Each row has a hidden value; after the row comes its band, the name of the range that the value falls in. Each part has its own.
[-198  -64   41   27 -216  317 -148  -44 -107  -38  320  -91   11   16
    7    1 -174   81 -156  320 -160 -139  180   -1  263  283  166   27
  154  470 -536 -309 -107 -142  330  278  269   62] | F
[-228 -258  -76  243    2 -137  -11  -92   75   68  103   85 -165 -127
   35   60 -251   97   -3   66  166 -158  145  -27  -40  312  156  128
  220 -100  -13  -46  107 -227  223  190  160  221] | F
[  61  -11   52 -107  -65  200   28   14  -79  -58   68   15   99   34
  -17   -5   73   14  -26   71 -113  116   31  -13  173  -20   16  -26
   28  116  -75  -40  -18  152  -88  -39   31  -51] | B
[-39 -42 -35 -77 -61  67 -98  66 -13 -47  78 -26  67  46 -61   9 -39  70
 -15  67 -64  38  55  48 137 113  29  53  40   2 -65 -80   6  76 -64   8
   8 -59] | Q
[  29   -3   28 -107 -106   53  -61   84   79 -101   87 -130  115   73
  -60 -106   19  168  -82   71  -41   83  -32  -24   98 -128  -26    6
 -101  -16  -47 -129  -65  -48   87 -185  -67   80] | J
[ -88 -183  -86  238   59 -414  -38   38  137   10   47   37  -26 -105
  -40  -39 -184  236   66  -22  236  -50  149   22 -119  283    0  166
  126 -443  228  -13   77 -225  145  -15 -142  246] | F
[-171 -286 -129   38   78 -420  -48   40  291   33 -100   -1 -116  -44
  -14  -13 -239  286   76 -166  257  -41  -18   34 -244  -28   49  148
  -28 -622  370   28  217 -246   99 -105 -137  275] | A
[-114 -103  -48  -30  -69  105  -46  -15  101  -12   39  -35  -63   22
  -22   14  -60   14  -76   41   18  -29  -75  -53   92  -80   99   32
  -17   61  -48  -51   30  -18   37  -79  165   27] | J
[  34   50   15   78 -104   14  -71   63   49  -86  143 -108  100   21
  -79 -106   35   74  -99  124   23   17   -7  -72  168   -6  -30   37
  -41   82  -83 -123 -148  -43  111 -213   20   42] | A
[ 126  -50   69  -16   44   35  139  -30  -70   -2  -42  122   66  -36
   33   15  111  -35   63  -69   17  145   -9  -51   90 -122  -11  -22
   17 -109  188   98   27  224 -179 -165   -4  -40] | X
[  45   43  106  -72 -118  431   25  -54 -244  -35  166   53   98   26
   22   52   96 -140  -66  178 -214   66   77  -36  351   62   81  -62
  110  453 -308  -90 -106  271  -85   78  232 -185] | X
[ -65 -193  -94   25  101 -112   55  -37   75   66 -121  155 -107  -61
   11  108  -57  -39   99 -140  132   27  -37   -3  -29    6   76   72
   73 -289  293  159  184  139 -222  -56   66  -27] | B
[  43  -66    0  -52    7   60   47    5  -19  -16  -11   64   39   -2
  -12   26   46   -5   27  -18  -10   97   -3  -15   95  -25   18    9
   32  -60   93   45   47  160 -156  -84   18  -47] | B
[ 116   -4   23   11  -12   60   83   17  -14  -56   23   43   82   -9
  -39  -31  118  -10  -13   18    2  138   -9  -67  116  -37  -33   -3
   26  -10   88   47  -22  130 -118 -167  -18   -9] | Q
[ 104   46   98 -192 -123  371   50    3  -74  -90   80  -45  122   78
   -7  -38  152  -30  -91  113 -181  147  -58  -73  244 -207   14  -93
  -62  300 -173  -75  -79  188  -67 -134   96  -75] | B
[  92  -31   41   56   44   19   82  -22 -133   13   13  140   70  -48
   13   47   75  -75   73  -30   11   97   64  -17  149   62    3   18
   98  -59  123   80   -2  252 -195  -77   34 -110] | X
[ -92  -11   -2  -91 -160  127 -166   63   87  -73  143 -178   52   81
  -48  -75  -71  126 -116  141  -60  -49  -42  -19  174  -86   50   21
 -106  146 -213 -222  -97  -72  170 -119   96   29] | F
[-134 -148  -60  -61  -49  -24  -70   15  175  -12    2  -66  -61   29
  -21  -12 -115  122  -46  -12   64  -33  -81  -24    0 -128   82   54
  -66 -124   45  -63   73  -97   81 -111   68  105] | A
[  -5   -4  -47   -6  -31   91  -72   39  -58  -18   56   37   49   18
  -62   48   17  -65    6   55  -42   34   29   22  205  136   29   50
   71   65  -30   -8  -17  208 -184  -30   89 -170] | B
[ -11  -23  -40   66  -47  -56  -50   44  125  -45   46  -65   18    9
  -65  -60    4   50  -61   27   90    6  -71  -70   90  -71    0   56
  -56  -60   60  -39  -52  -28   34 -238   37   43] | A
[-190  -68   34 -173 -228  439 -120  -50   37  -44  179 -158  -45   94
   21   -6  -97   26 -201  215 -170  -93  -79  -68  240 -172  183  -46
  -70  472 -441 -258  -68  -71  245   34  337   23] | A
[  48  -58  -11   41   26   42   74  -20  -37    1   -6  108   15  -39
  -14   43   62  -68   30  -17   30   84    8  -41  110   35   20   22
   84  -38  115   85   35  180 -177  -82   62  -63] | B
[ -81  -49   11  131 -107  140  -21  -45  -16  -29  183  -18  -13  -26
  -21  -15  -47    4 -117  169    2  -53   63  -83  168  131   90   38
  110  234 -206 -116  -77  -85  173   25  190   74] | A
[ -50  -73  -64  -13  -15   92  -24   -5   21    3    4   48  -34    2
  -32   63   -4  -74   -7   12    4   16  -40  -21  136   25   69   39
   44   32   24   31   45  151 -154  -55  144 -102] | Q
[  49    3   43  116  -75   29   11   30  -82  -82  189    3  121  -21
  -63  -65   19  101  -61  151  -23   73  169  -27  137  243  -16   48
  150   73 -109  -90  -86  -56  105   25  -44   89] | J
[ -87  -72    7  -42 -117   35 -101   38   95  -60  124 -126   36   39
  -25  -76  -99  180  -84  107   -9  -31    7  -19   86  -41   46   35
  -54   23 -128 -181  -43 -140  206  -74   32  128] | F
[ -34 -135  -34  -58   19  -24    3   17    2   -7   -6   72   13   -8
  -12   45  -58   85   53  -29    1   66   68   47   20   93   43   52
   83 -175  102   21  114   72 -105   41  -31   15] | B
[-78 -85 -33 -55 -62  90 -71  26  -6 -31  85  -7  22  27 -39  22 -69  69
 -30  75 -52  13  59  30 112 118  66  50  68  30 -86 -77  33  25 -10  62
  57 -10] | Q
[ -73  -91   19   -2 -102   47  -42    1  103  -46  110  -97    4    5
   -3  -71  -79  149  -86  104   19  -31   -7  -59   70  -69   53   18
  -42   44 -105 -148  -36 -150  220  -88   65  167] | F
[ -70 -165  -41  159   42  -78   35  -33 -127   30  100  185   -9  -97
  -12   94 -115   50   68   47   35   19  264   60   36  474   75  112
  327 -119   30   34  112   16  -49  278    5   46] | B

New part:
[ -26  228  132  316   90  -86 -103  -73 -199 -141 -472   15  194    5
   67 -181 -118 -230   99 -175  148    5  -80  -27   -3 -107 -256  241
  168  295   41  145  -24  -35  360  313   59 -175] | Bc
[ 168 -249  155 -152  561    4  -50  337 -354 -645  -57 -183 -424 -592
  357 -724  368 -103 -360   62  177 -251  -62  644  -46 -237   -8 -163
 -393  277  -50 -248  199 -668  255 -153  397  220] | Bc
[ 560  -15  -16 -267   38 -195 -244 -312   13  328  449 -108  206 -104
  -63 -149  262   54   52  214 -206   13  402   29  238  -81  382  163
  265 -122  163   27 -503  895  115 -244  119   93] | Jz
[ 357  -36 -193 -446  -18  138   45  167   90  172  234   50 -170 -123
  197 -379    3  295  -32   83  -68 -204  159  -20   61 -180  377   -5
 -103   42  132  107  -25  227  101 -406  -18  210] | rd
[ 416  119   24 -249 -179  -82  -92 -207  -15  399   82  137  312   99
  -11  -85 -121  104  289   40 -149   76  277 -257  201  -88  291  117
  252   -5  124  177 -308  694  129 -193  -69   -4] | bm
[  41  158 -228   19 -320  -24   57 -202  132  337  -14  227  431  225
  -19   94 -382  174  313 -134 -114   75   12 -423   79   89  -55  264
  269   97  290  448 -135  512  148  128 -255 -114] | bm
[   1  276  295  365  -38 -284 -215 -633 -160  116 -288   12  394  436
 -360  430 -239 -283  156 -115  104   39 -138 -210  160 -153 -385  443
  552  -93  142  235 -192  601  298  241   25  -69] | fg
[ 234 -376  381  124  462 -243  -55 -338 -376 -599  155 -275  -55 -595
   21 -507  727 -181 -249   93  184 -111  170  763   73 -107   34 -340
   -5  -45 -171 -387 -107 -277  122  -67  587  386] | fg
[ 354  198  -77 -215 -131  106  -52  -14  107  398    5   91  -77  110
  -38 -188 -133  160  115  -16   17 -193  164 -182  128 -303  325  142
  147  -16  176  131 -104  513  163 -384  -78  182] | bm
[ -74  235  -57  397 -430    4  140 -552  169  305 -203  142  423  319
 -251  160 -148  111  306 -254  155  -40   62 -341   18   11  -65  129
  537  -67   59  342 -113  483  148  208  -88   70] | Zl
[ 277  161  -84 -331 -265   27   -2 -205  110  421   94  153  180  340
  -13  108 -285  230  172   29 -106  -59   98 -399  116 -122  195  221
  253  -84  114  336 -142  664  131 -202 -150   29] | Zl
[-267  306  226  339   -5  -61  -44 -344 -150 -110 -553   73   68  537
 -216  398 -466 -197   -9 -236  284 -176 -468 -223  -20 -257 -585  439
  326   14   98  324  236   38  359  239  -30  -19] | fg
[  81   55  -47  171 -248  -54   93 -310   28  160  -71  148  403    4
  -47 -119  -59  100  301 -155   20   63  149 -161   71   66   43   -1
  289   69  100  222 -152  317  118  113  -37   29] | bm
[ -73  -12  -30   30 -331 -140  139 -587   35  116   82  164  553  357
 -105  365 -243  168  224  -77  -62  100  -67 -344   41  192 -216  148
  409 -118   59  442  -96  461   87  253  -85  -34] | Fm
[  72  -90  223  182  389 -149 -141  -40 -322 -435 -158 -134  -98 -325
   52 -350  219 -239 -153  -31  183 -121  -80  437   37 -175 -208   38
  -42  173   71 -117   39 -250  279   51  306  124] | Bc
[  62 -137 -125 -378  -56 -156   31 -237  -57  -25  295   95  369  187
  173  221 -261  189   19  110 -248  107 -123 -236   52  192 -182  246
   91   10  144  423  -77  339  119  148  -83 -144] | Jz
[ -40 -356   99  160  346  -77  112 -170 -205 -635  112 -198 -133 -493
  114 -442  491  -13 -300  -22  219 -210  -59  611  -71  -20 -134 -255
 -104   53  -64 -155  133 -513  132   58  418  347] | Qp
[-156  -15 -145  248 -237  108  300 -226   84 -135 -165   71  241  -66
  127 -252   78  201   96 -219  180  -89   26  -47 -146  134  -49 -137
  174  138 -117  247   93 -189  141  290   58   76] | Fm
[ 155    6 -275 -445   29  -51  -88   50   43  128  286   59  117  172
  199   95 -337  184  -59  123 -256  -26 -129 -258   63   23  -77  426
  -11   91  316  421  -71  429  197  -19 -170 -147] | Jz
[ 258 -114   35  -18  -10  108  137 -167   37  -29  108  -56 -179 -275
  -21 -472  383  190  -50  -35  204 -286  238  287   28 -217  358 -300
   71  -94  -67 -130   -2   17   61 -343  249  476] | rd
[ 397  254   96 -212  -33  -84 -186 -139  -75  272 -112    5  239  153
  111 -126  -62  -44  137   73  -93   45  232 -241  121 -156  215  259
  254   90  -48  161 -313  577  272  -19    3 -166] | Qp
[ 272 -541   63 -366  189   -2  232 -130 -138 -418  477  -94 -158 -557
  215 -560  566  293 -216  149   49 -191  201  557   12   -1  319 -542
 -203 -113 -156 -205   59 -306  -65 -352  401  523] | Zl
[-103   44   96  198  179  -56   11   69 -264 -403 -411   15  127 -159
  250 -314  -59 -158    0 -152  140   -3 -159  107  -79  -14 -313   93
  -36  367  -22  129  121 -407  326  350  114 -156] | Bc
[  96  330  204  119   14 -201 -246 -165 -247   92 -431  102  375  282
   -1  121 -372 -271  228  -89  -16  142  -81 -289  112 -116 -291  463
  285  229  124  280 -165  392  381  276  -66 -339] | Bc
[-246 -335  -37   41  267 -138  153  -37 -263 -693   14  -18  191 -302
  333 -211   37    2 -172  -46   16   32 -299  287 -119  240 -466  -29
 -186  266   39  181  206 -603  183  416  165  -60] | fg
[ 194  306  -83 -162 -120    7 -101  -32   23  268 -187   82  223  275
  149  -26 -293   35  131  -23  -75    3   42 -390   37 -100   39  378
  211  167   63  345 -152  453  297   99 -144 -241] | Qp
[   6 -302 -249 -187  204    2  103   70  -17 -343  337  -75  -90 -322
  257 -314  153  204 -251   54  -31 -163 -107  274  -66   84  -79   -2
 -194  115  173  139  108 -218  118   12  128  157] | Jz
[ -45 -406  -80   35  126  127  330  -37  -30 -483  189  -51 -248 -517
  142 -571  414  263 -215  -91  247 -319  -15  532 -100  -31   77 -464
 -200   13  -28 -112  283 -597    6 -177  306  542] | rd
[ -16   48 -516 -200 -147   98   63  140  232  194  218  123  116   93
  196  -44 -349  306   17  -41 -167  -89 -124 -308  -36  102  -70  370
  -12  192  400  507   17  297  177   80 -266 -112] | Fm
[-151 -545   37  160  -68 -293  285 -694 -137 -415  428   65  558 -260
  -78   67  245  176   88  -37  -38  145  -32  269   54  406 -276 -318
  183 -158   68  145  -48  -47  -98  258  210  261] | rd
[ 252 -421  137 -313  101 -130  124 -392 -151 -269  453  -83   77 -254
   76 -195  409  202 -132  166  -19  -80  155  337   66   43  165 -307
   36 -204 -137  -59  -73   63  -22 -197  338  361] | Fm
[ 139 -359  -26  -47 -141 -372   68 -618 -105  -19  499  124  775 -159
  -43  108   81  136  285   68 -294  336  182  -16  198  411  -79  -75
  274  -87  200  241 -368  516  -52  213   40   -5] | bm
[ 224  214  162   69 -145  -11  -26 -395    1  201 -174  -17  139  207
 -117  -47   69    6  100  -61  150 -120  175 -131   57 -210  155   80
  390  -86 -138   96 -158  440  210  -50  113  116] | Jz
[ 240   71   10  -89  -16 -160 -115 -260  -67  112   59   -4  353   52
   73  -46   -8   -6  105   54 -124   92  148 -135  101   26   38  217
  243   66   55  202 -285  479  206  128   27 -133] | Qp
[ 351  150  188   73   63 -460 -398 -423 -262  203   17   18  718   47
  -68  116  -83 -305  316   87 -279  384  226 -181  286  100 -118  436
  411  133  227  199 -597  871  274  310    4 -390] | Bc
[  54 -200   14   78   55   42  149 -286    9 -220  165 -107 -160 -202
  -64 -268  353  155 -178  -45  232 -303   35  341  -29 -125   70 -205
   86 -133  -33  -45   96  -88   80 -163  286  458] | Fm
[ -24  199  -42   46  -32   11  -19 -113  -11   20 -224   38   89  237
   45   34 -244    3   -2 -101   82 -117 -158 -195  -26 -121 -185  314
  171  115   88  301   48  150  286  142  -50  -70] | Qp

Next part:
[-657  441  -46 -556  201  136  -85   59 -512 -206 -550 -208  284  496
  194  -16  432   94   80 -232   57  182 -214  131  264 -394 -238  139
 -342  -64  -35  126  162  476  295  429  142  -37] | G
[-483   91  151 -109  160   64 -288   -3 -470 -247 -301 -290   67  257
  176  205  202 -111 -200 -111   56  191  -30 -209  273 -379   41  -34
 -231  169   94  119  225  133  341  141  278 -397] | E
[ 213 -261  280  136 -235 -255  127   71  -36  -19  240  157 -167 -161
  -93  173 -110 -240 -197   81  -28  -98   37   23  148   98  299  -30
  359   81  -82 -154   -1 -373  -63 -285  138  -43] | K
[ 760 -386   74  338 -215 -336  234 -134  504  353  577  185 -204 -480
 -167 -116 -436 -149 -189  234  -92 -271  265  -17   55  350  262  -86
  347  -37  106 -295 -244 -890 -268 -574 -127   97] | U
[  91 -166  123 -341 -159 -196  299  130 -330 -124  -98   85  -29 -177
   57   18   21  100  -83 -182   95   83 -144  129  262  -59  -46   33
  278   58  196 -256  -86  -74  109 -166   49  187] | D
[-208   -6  298 -322 -212 -143  161  179  305  157 -359  336   19 -219
   36 -285 -120   14 -427    3 -164   49  -58   96  465   96   88 -205
  201 -135  -32 -269   64   -3   20  117  -54  263] | K
[  58   98  174 -279  213  -80  -57 -340  166   20 -205  -17    5   17
  265 -410  -72  144 -189   18   -5   -9  -21    8  207 -208 -144  -54
 -288  -77  114    8   42 -187  173  -90  -83   61] | G
[-288  120  245 -210 -286 -231  162  124  168  160 -130    9   62  103
  -18 -216 -129   92 -326   83 -124 -148 -135  136  325  107  176 -128
   58 -105 -193 -193   73 -134  -82   44   29  318] | D
[  44 -105  410 -223  280  -65 -187 -152  352   85 -412  365   57 -443
  280 -404  -90 -226 -353   18  -99  286  100  100  393 -201  -65 -214
  106 -109  210   37    9   67  130   52  -69 -105] | E
[  51  159   70    3  156 -134  -77 -186 -155  -18  174 -142  112  264
   41   14  136 -215  187   80   35 -101  -11  251  -46 -156   38  169
  -70  -62 -169  207  -41 -128  -70  -66  103  -93] | G
[ 338 -200  125   46 -135 -228  166  -94   24   40  255   28 -151 -134
  -23   -8 -165  -25 -136   60    9 -155   46  -27  101   69  140    1
  145   41   61 -184  -62 -497  -15 -359   26   40] | K
[ 576 -268    0  284  -80 -236  107 -153  397  315  439   59 -108 -367
 -103 -101 -326 -141 -150  183  -79 -179  264  -47   73  223  173  -71
  181  -31  153 -193 -206 -731 -184 -436  -96   -8] | G
[-296  193  -27 -159   36   -5  -36  127  -77   97 -174  -47  210  122
   -8    8  149 -138  -20  -33  -71   78   16  132  237  -72    6   21
  -15  -94  -38    9    3   93    6  214   69  -43] | G
[-231  340 -181 -407  184   24   47  -23 -224   48 -224 -173  295  266
   95 -155  238   93  199 -130   31   52  -90  242  147 -195 -244  161
 -211 -159   48   48  -71  156   69  213  -16  103] | G
[-304  -24  272 -131 -106  -69  -51    0 -376 -283 -171 -143 -143  239
  110  178   74   27 -316  -70   46    2 -115 -226  263 -215  152  -46
 -115  192  -36  -74  263  -94  301  -57  250 -170] | K
[ 125  115 -316  123  134 -124  -15 -138 -634  -17  519 -752  193  433
  -61  281   94  -13  413  -13  205 -226   -5   36 -221 -169    9  290
 -188   93   99  125 -162 -396  -48 -267  214 -212] | Y
[-107  -37  -84  131  -32  -61  -44  238 -228  119  136 -142  178  -33
 -150  293   76 -329   34   -8  -30   65  127   47  152   11  169   33
  227   18   63  -27  -93  -99  -81   37  172 -234] | Y
[  36 -127  174   25 -133 -135   46   13   -2    1   50   48 -112  -56
  -13   68  -78  -97 -252   40  -45  -58   49 -105  213   17  182  -65
   94   59    0 -145   63 -306   58 -158   95  -73] | U
[-388   -9  206   24  110   28 -298   23 -401 -229 -200 -209    7  169
  122  283  159 -228 -241  -62   27  178   26 -221  262 -316  141  -58
 -112  191   58  109  218   48  284   72  298 -454] | E
[ 105  -99  340 -156  276 -100 -177 -186  236   85 -240  172   71 -342
  245 -340 -121 -189 -258   38  -44  188   84   83  287 -197  -41 -160
   68  -77  211   57  -24  -53   92  -42  -28 -125] | Y
[-614  185  257 -162 -284  -44  -26  279  634  383 -470  230  118  -55
  -50 -313 -183  -42 -667  143 -352   -7   49  -67  597  214  250 -374
   -3 -198 -204 -251  207  -12  -52  373  -42  191] | U
[-458   80  185 -123  122   21 -218  204 -346  -93 -282  -71  210   96
   60  196  216 -346  -92  -78  -15  229  -18   70  275 -242   99  -25
  108   25  -10  129  110  283  114  267  256 -314] | Y
[-261  232 -185   62    8  -60  -81   18 -212  145  147 -498  218  355
  -68  104   48  -23   51   46   -6 -127   33  -11   76  -60   88   67
 -219  -10  -24   36  -19 -211  -47   38  142 -106] | E
[-429  464 -133 -614  133   52   94  -38 -220    3 -429 -197  280  418
  167 -292  245  310   91 -167   24   13 -211  191  230 -233 -302  125
 -381 -181   -1  -10   44  237  176  301  -38  248] | U
[ 175   35    2 -140  -62 -156  194   12  145  193   85  134   77  -82
  -53 -151  -36  -62   22   36  -58  -97   25  233  130   98   10   52
  154 -161  -31 -125 -137 -218 -134  -75  -70  189] | U
[ -62  135 -344   90  -44  -50   57   68 -441   50  316 -478  148  345
 -155  321  140  -29  236  -43   71 -142   50  -20  -24  -26   52  205
 -115   58   32  -29 -100 -285  -33  -82  159 -133] | G
[ 514 -141   70  -58 -256 -418  423   12  275  323  390  160   32 -294
 -135 -252 -259   -4   38  123  -39 -241  -15  421   65  292   99   42
  427 -176  -21 -258 -333 -493 -373 -362 -146  470] | D
[ 689 -438   62  507  -73 -277   11 -133  458  364  564   68 -141 -567
 -138  -14 -428 -312 -226  240  -96 -130  385 -120   81  252  291 -146
  323   30  244 -185 -249 -843 -229 -536  -54 -172] | E
[  91 -150 -203 -144  108   39   57  108 -395  -44  -73  -93   74 -221
   27  190  114  -41   39 -228   95  231  110 -117  223 -150 -137   62
  101   99  453 -163 -131  -84  213  -71   61 -215] | E
[ 359 -260   70  294   -3 -175  -46  -86  202  194  303    7  -65 -323
  -57   35 -218 -258 -178  131  -58  -37  254  -89  127   83  197  -90
  179   41  174  -95 -128 -527  -84 -317   21 -197] | E
[ 298 -210  145 -298  -53 -226  288    3 -458 -226   47   97  -73 -152
   85   75   81   23   89 -182  172   61 -148  205  116 -142  -75  153
  307   80  182 -150 -130 -107  110 -288   74  114] | D
[ 164  -82  363 -266   -7 -223  121 -165   46  -70 -102  198  -94 -119
  174 -260  -81   26 -197    7   14  -24 -109  151  205 -109    4  -31
   99  -38    7  -82   19 -164   82 -191   -7  157] | K
[-564  140  300 -357  -55  -18  -51   91 -612 -406 -390 -121  -21  409
  164  206  285   17 -191 -169   78  100 -259  -50  289 -345   61   36
 -118  148 -131   24  309  257  351  160  304 -124] | K
